Below is a small trained network, with its code and all its weights. Each question gives an input and a class and asks what happens when units are switched off, that is, made to give their printed mean instead of their output.

import numpy as np


def w(rows, s, z=0):
    codes = np.array(rows[::2]) - 128.0
    scale = np.full(codes.shape[1], s)
    scale[-1] = z or s
    return codes * scale


def norm(h):
    return h / np.sqrt((h * h).mean(-1, keepdims=True) + 1e-5)


def f(y):
    return y / 2 * (1 + np.tanh(0.7978845608 * (y + 0.044715 * y**3)))


def log_softmax(a):
    a = a - a.max(-1, keepdims=True)
    return a - np.log(np.exp(a).sum(-1, keepdims=True))


def net(x, mask):
    res = np.array(x, float).reshape(1, 8) / 4 @ E
    u = 0
    for l in range(4):
        y = f(norm(res) @ A[l][:, :-1].T + A[l][:, -1])
        res = res + np.where(mask[u : u + 8], y, B[l][:, -1]) @ B[l][:, :-1]
        u += 8
    return log_softmax(norm(res)[-1] @ U[:, :-1].T + U[:, -1])


A, B = {}, {}
E = w([
[105,126,118,120,133,102,132],'x0',
[136,127,131,125,131,132,126],'x1',
[102,79,98,136,7,160,114],'x2',
[166,124,199,43,95,96,135],'x3',
[120,125,125,124,132,123,129],'x4',
[178,48,135,177,144,58,106],'x5',
[171,123,151,129,138,180,139],'x6',
[186,127,137,129,136,184,149],'x7',
],0.011)
A[0] = w([
[221,128,118,131,126,170,161,74],'L0N0',
[94,116,69,204,165,148,172,27],'L0N1',
[76,157,134,67,128,187,151,240],'L0N2',
[172,228,107,130,209,90,61,57],'L0N3',
[253,85,76,103,133,67,104,193],'L0N4',
[174,128,86,102,134,175,232,192],'L0N5',
[154,52,100,130,131,121,126,1],'L0N6',
[118,134,171,67,197,91,122,3],'L0N7',
],0.011,0.0025)
B[0] = w([
[121,169,139,168,112,127,131,184],'L0N0',
[136,115,255,66,121,232,72,208],'L0N1',
[161,161,62,84,108,85,58,254],'L0N2',
[70,94,127,123,134,152,221,238],'L0N3',
[131,143,120,141,117,119,80,228],'L0N4',
[146,130,118,174,82,104,114,202],'L0N5',
[174,105,68,79,145,97,131,143],'L0N6',
[83,103,139,156,113,149,130,203],'L0N7',
],0.012,0.0061)
A[1] = w([
[166,176,196,114,107,67,152,138],'L1N0',
[89,111,136,152,173,187,102,87],'L1N1',
[93,148,170,139,119,130,121,148],'L1N2',
[131,181,135,150,197,93,249,45],'L1N3',
[168,127,132,125,217,94,128,115],'L1N4',
[85,125,112,192,153,160,95,109],'L1N5',
[72,121,145,140,121,92,106,97],'L1N6',
[158,137,102,127,192,96,66,1],'L1N7',
],0.012,0.0024)
B[1] = w([
[112,77,176,78,215,170,124,215],'L1N0',
[102,78,160,164,164,156,12,232],'L1N1',
[142,127,174,95,196,132,83,189],'L1N2',
[77,63,51,175,181,151,254,253],'L1N3',
[124,115,21,132,60,118,194,162],'L1N4',
[194,148,196,92,230,116,62,198],'L1N5',
[200,182,157,154,118,124,122,191],'L1N6',
[148,132,125,105,98,55,169,137],'L1N7',
],0.0089,0.0039)
A[2] = w([
[212,129,94,117,90,160,135,137],'L2N0',
[83,252,119,127,139,128,143,26],'L2N1',
[133,157,122,118,118,46,102,161],'L2N2',
[123,82,179,50,129,97,198,139],'L2N3',
[168,177,186,122,132,111,176,2],'L2N4',
[73,202,74,111,168,201,135,106],'L2N5',
[140,89,242,123,128,174,82,46],'L2N6',
[124,154,125,93,139,107,105,210],'L2N7',
],0.011,0.0035)
B[2] = w([
[45,181,213,94,124,40,164,188],'L2N0',
[245,163,36,138,56,85,177,168],'L2N1',
[172,154,166,211,139,227,52,188],'L2N2',
[77,105,240,149,199,255,34,189],'L2N3',
[94,173,74,119,87,134,92,117],'L2N4',
[245,130,91,110,110,92,184,216],'L2N5',
[72,146,151,153,145,57,133,253],'L2N6',
[165,164,227,212,147,71,94,194],'L2N7',
],0.0068,0.0061)
A[3] = w([
[184,174,178,245,71,45,62,140],'L3N0',
[8,69,104,196,15,120,62,154],'L3N1',
[187,25,111,181,114,40,127,97],'L3N2',
[178,23,118,162,167,60,98,60],'L3N3',
[120,177,78,107,32,101,198,254],'L3N4',
[131,29,147,225,137,74,120,86],'L3N5',
[154,150,201,91,59,43,165,61],'L3N6',
[105,96,126,88,2,127,117,154],'L3N7',
],0.0081,0.005)
B[3] = w([
[93,203,155,178,161,181,191,254],'L3N0',
[54,67,87,204,183,200,216,185],'L3N1',
[144,190,35,40,136,88,120,149],'L3N2',
[141,208,99,85,87,107,106,148],'L3N3',
[160,133,48,133,200,2,170,202],'L3N4',
[165,195,75,27,22,81,146,170],'L3N5',
[57,68,116,101,235,136,49,155],'L3N6',
[101,10,188,188,167,206,190,177],'L3N7',
],0.008,0.0081)
U = w([
[30,53,79,171,194,190,254,53],'0',
[104,151,209,76,178,219,39,39],'1',
[162,239,49,76,59,86,128,31],'2',
[72,204,143,193,178,147,170,255],'3',
],0.0092,0.0026)

Each question gives the input, the list of numbers given to net, and the class t.
The units are the neurons (one row each of A and B). Each row of codes is followed by its name. A weight is (code - 128) times the scale printed after its matrix; where a second scale follows, it is the last column's (A, B and U).
mask holds one flag per neuron, layer by layer. A switched-off neuron (its flag False) gives its mean, the last column of its row in B, instead of its output. The means were averaged over made-up inputs and are rounded, as every weight is.
A unit's drop is (log p(t) with every unit on - log p(t) with that unit switched off) / (log p(t) with every unit on - log p(t) with every unit switched off).
The circuit of an input: a set's keep is (log p(t) with only the set's units on - log p(t) with every unit switched off) / (log p(t) with every unit on - log p(t) with every unit switched off). Starting from the 12 units with the biggest drops (on a tie, the unit counted first), units are removed one at a time, each time the one whose removal leaves the highest keep (on an exact tie, the one counted first), for as long as the keep stays at least 0.8.
units of the circuit, in order: the units of the circuit, biggest drop first
most important unit: the unit with the biggest drop
top k neurons: the k neurons with the biggest drops, biggest first
top k neurons in layer l: the k neurons of layer l with the biggest drops, biggest first
input [-1,6,-1,-5,-6,2,-8,-4], class 1: most important unit -> L0N1
input [-2,5,-8,0,4,-5,0,2], class 0: units of the circuit, in order -> [L1N3, L0N3]
input [7,-5,-7,6,5,7,-6,1], class 0: top 4 neurons -> [L0N2, L0N3, L1N3, L0N1]
input [7,4,6,-5,-4,-7,1,6], class 2: units of the circuit, in order -> [L0N2, L2N5]
input [-7,7,-2,4,3,6,-2,-5], class 2: top 2 neurons -> [L0N1, L3N5]
input [-8,0,-1,2,7,6,4,6], class 2: units of the circuit, in order -> [L0N1, L3N2, L3N5]
input [3,-2,5,-7,-4,-2,-8,2], class 1: units of the circuit, in order -> [L0N1, L1N5]
input [-4,1,4,2,5,-1,5,3], class 0: top 2 neurons -> [L3N7, L1N5]
input [4,4,-7,-3,8,6,6,-3], class 0: top 2 neurons in layer 1 -> [L1N3, L1N4]
input [1,-4,6,2,-2,7,-7,7], class 2: top 3 neurons in layer 3 -> [L3N2, L3N5, L3N3]
input [6,2,-8,-5,0,4,4,5], class 0: units of the circuit, in order -> [L0N3, L1N3]
input [8,1,-5,3,3,1,-1,-2], class 0: units of the circuit, in order -> [L1N3, L0N3]
input [-5,2,-5,-7,-5,8,3,-4], class 2: top 2 neurons in layer 3 -> [L3N5, L3N3]
input [-2,0,-2,-6,8,1,8,-2], class 1: units of the circuit, in order -> [L0N1]
input [5,5,8,6,3,0,2,-7], class 0: top 2 neurons -> [L3N1, L0N1]
input [6,0,-6,-8,6,-6,-2,8], class 1: top 2 neurons -> [L0N1, L1N1]
input [-7,0,4,2,1,7,-7,-3], class 2: top 2 neurons in layer 3 -> [L3N2, L3N5]
input [-6,0,4,5,5,-4,2,7], class 3: top 2 neurons -> [L0N3, L1N3]
input [-8,-7,-4,-7,5,7,-7,-3], class 1: top 2 neurons -> [L0N1, L1N5]
input [7,-5,6,2,3,-8,-7,7], class 2: units of the circuit, in order -> [L0N2]
input [-4,2,6,-3,-5,8,8,2], class 2: top 4 neurons -> [L3N5, L3N2, L0N6, L3N3]
